Here is a tiny trained network, its code and every weight. The questions are about switching its units off for an input and a class, where a switched-off unit gives its printed mean instead of its output.

import numpy as np


def w(rows, s, z=0):
    codes = np.array(rows[::2]) - 128.0
    scale = np.full(codes.shape[1], s)
    scale[-1] = z or s
    return codes * scale


def norm(h):
    return h / np.sqrt((h * h).mean(-1, keepdims=True) + 1e-5)


def f(y):
    return np.maximum(y, 0)


def log_softmax(a):
    a = a - a.max(-1, keepdims=True)
    return a - np.log(np.exp(a).sum(-1, keepdims=True))


def net(x, mask):
    res = np.array(x, float).reshape(1, 5) / 4 @ E
    u = 0
    for l in range(3):
        y = f(norm(res) @ A[l][:, :-1].T + A[l][:, -1])
        res = res + np.where(mask[u : u + 7], y, B[l][:, -1]) @ B[l][:, :-1]
        u += 7
    return log_softmax(norm(res)[-1] @ U[:, :-1].T + U[:, -1])


A, B = {}, {}
E = w([
[124,129,129,133,127],'x0',
[181,54,242,30,250],'x1',
[140,130,124,110,130],'x2',
[13,64,40,41,173],'x3',
[170,194,33,167,254],'x4',
],0.0066)
A[0] = w([
[122,92,66,168,211,4],'0.n1',
[98,185,184,89,201,73],'0.n2',
[157,148,143,62,81,151],'0.n3',
[205,78,154,78,172,152],'0.n4',
[75,148,98,80,167,10],'0.n5',
[145,156,171,255,232,98],'0.n6',
[94,170,104,187,85,232],'0.n7',
],0.0085,0.0027)
B[0] = w([
[73,196,119,112,176,183],'0.n1',
[175,22,170,179,225,184],'0.n2',
[69,163,138,142,125,180],'0.n3',
[81,134,177,254,129,241],'0.n4',
[114,41,71,74,71,173],'0.n5',
[117,135,156,70,121,214],'0.n6',
[143,41,159,173,169,255],'0.n7',
],0.0081,0.0049)
A[1] = w([
[145,197,82,125,170,8],'1.n1',
[86,155,118,147,72,5],'1.n2',
[163,149,25,177,65,130],'1.n3',
[254,220,202,135,100,166],'1.n4',
[116,134,54,117,198,196],'1.n5',
[89,118,81,132,150,64],'1.n6',
[119,176,54,123,77,112],'1.n7',
],0.011,0.0023)
B[1] = w([
[45,186,158,131,150,161],'1.n1',
[138,132,246,137,171,169],'1.n2',
[122,65,237,116,254,216],'1.n3',
[157,107,17,155,105,255],'1.n4',
[117,186,144,113,72,236],'1.n5',
[187,68,117,178,84,189],'1.n6',
[232,61,175,140,183,168],'1.n7',
],0.0095,0.0055)
A[2] = w([
[119,63,166,44,160,152],'2.n1',
[81,78,81,70,127,103],'2.n2',
[160,234,79,141,174,251],'2.n3',
[146,71,156,155,74,206],'2.n4',
[112,87,58,88,120,94],'2.n5',
[200,196,121,162,88,96],'2.n6',
[118,142,176,89,4,58],'2.n7',
],0.012,0.0031)
B[2] = w([
[148,169,129,170,121,223],'2.n1',
[172,179,63,162,69,180],'2.n2',
[39,149,166,38,28,185],'2.n3',
[141,155,73,73,195,254],'2.n4',
[245,49,74,135,65,162],'2.n5',
[141,96,54,129,56,166],'2.n6',
[22,184,170,72,97,166],'2.n7',
],0.011,0.0083)
U = w([
[136,74,156,175,210,252],'0',
[162,104,19,160,60,96],'1',
[1,200,151,59,96,38],'2',
],0.017,0.0021)

Each question gives the input, the list of numbers given to net, and the class t.
The units are the neurons (one row each of A and B). Each row of codes is followed by its name. A weight is (code - 128) times the scale printed after its matrix; where a second scale follows, it is the last column's (A, B and U).
mask holds one flag per neuron, layer by layer. A switched-off neuron (its flag False) gives its mean, the last column of its row in B, instead of its output. The means were averaged over made-up inputs and are rounded, as every weight is.
A unit's drop is (log p(t) with every unit on - log p(t) with that unit switched off) / (log p(t) with every unit on - log p(t) with every unit switched off).
unit that matters most: the unit with the biggest drop
k most important neurons: the k neurons with the biggest drops, biggest first
top k neurons in layer l: the k neurons of layer l with the biggest drops, biggest first
drop when u is switched off: that unit's drop, to one decimal
input [5,4,-6,7,-7], class 1: top 2 neurons in layer 2 => [2.n2 2.n5]
input [-5,6,-3,-8,1], class 1: 2 most important neurons => [1.n4 1.n3]
input [-2,-8,-8,5,-8], class 0: most important neuron => [1.n3]
input [-3,2,-4,5,6], class 2: 4 most important neurons => [0.n1 1.n5 2.n3 0.n7]
input [3,-4,3,0,-6], class 2: 2 most important neurons => [2.n7 0.n7]
input [-8,-2,-8,-4,-5], class 2: 4 most important neurons => [2.n7 0.n2 1.n6 2.n5]
input [6,6,0,0,-8], class 2: 4 most important neurons => [1.n3 2.n7 0.n7 1.n7]
input [4,2,-2,-8,7], class 1: top 2 neurons in layer 2 => [2.n6 2.n7]
input [-4,-4,-8,-2,5], class 2: top 2 neurons in layer 0 => [0.n5 0.n6]
input [-8,6,3,-8,0], class 1: top 2 neurons in layer 1 => [1.n4 1.n3]
input [3,7,-8,-2,8], class 2: 2 most important neurons => [2.n3 0.n7]
input [8,-8,-6,1,-7], class 0: top 3 neurons in layer 1 => [1.n3 1.n5 1.n7]
input [2,-1,-5,7,-6], class 1: top 2 neurons in layer 2 => [2.n5 2.n2]
input [-5,0,-1,6,-4], class 1: unit that matters most => 2.n5
input [-4,-8,2,8,-7], class 0: top 3 neurons in layer 0 => [0.n6 0.n2 0.n5]
input [-5,-8,0,-5,-4], class 0: drop when 1.n3 is switched off => 0.7
input [-2,4,5,-8,-1], class 1: drop when 1.n4 is switched off => 0.3
input [-2,-6,5,-1,2], class 0: drop when 1.n3 is switched off => 0.1
input [3,2,5,-4,6], class 2: drop when 2.n3 is switched off => 1.0
input [5,-8,8,-8,2], class 0: top neuron in layer 2 => [2.n2]
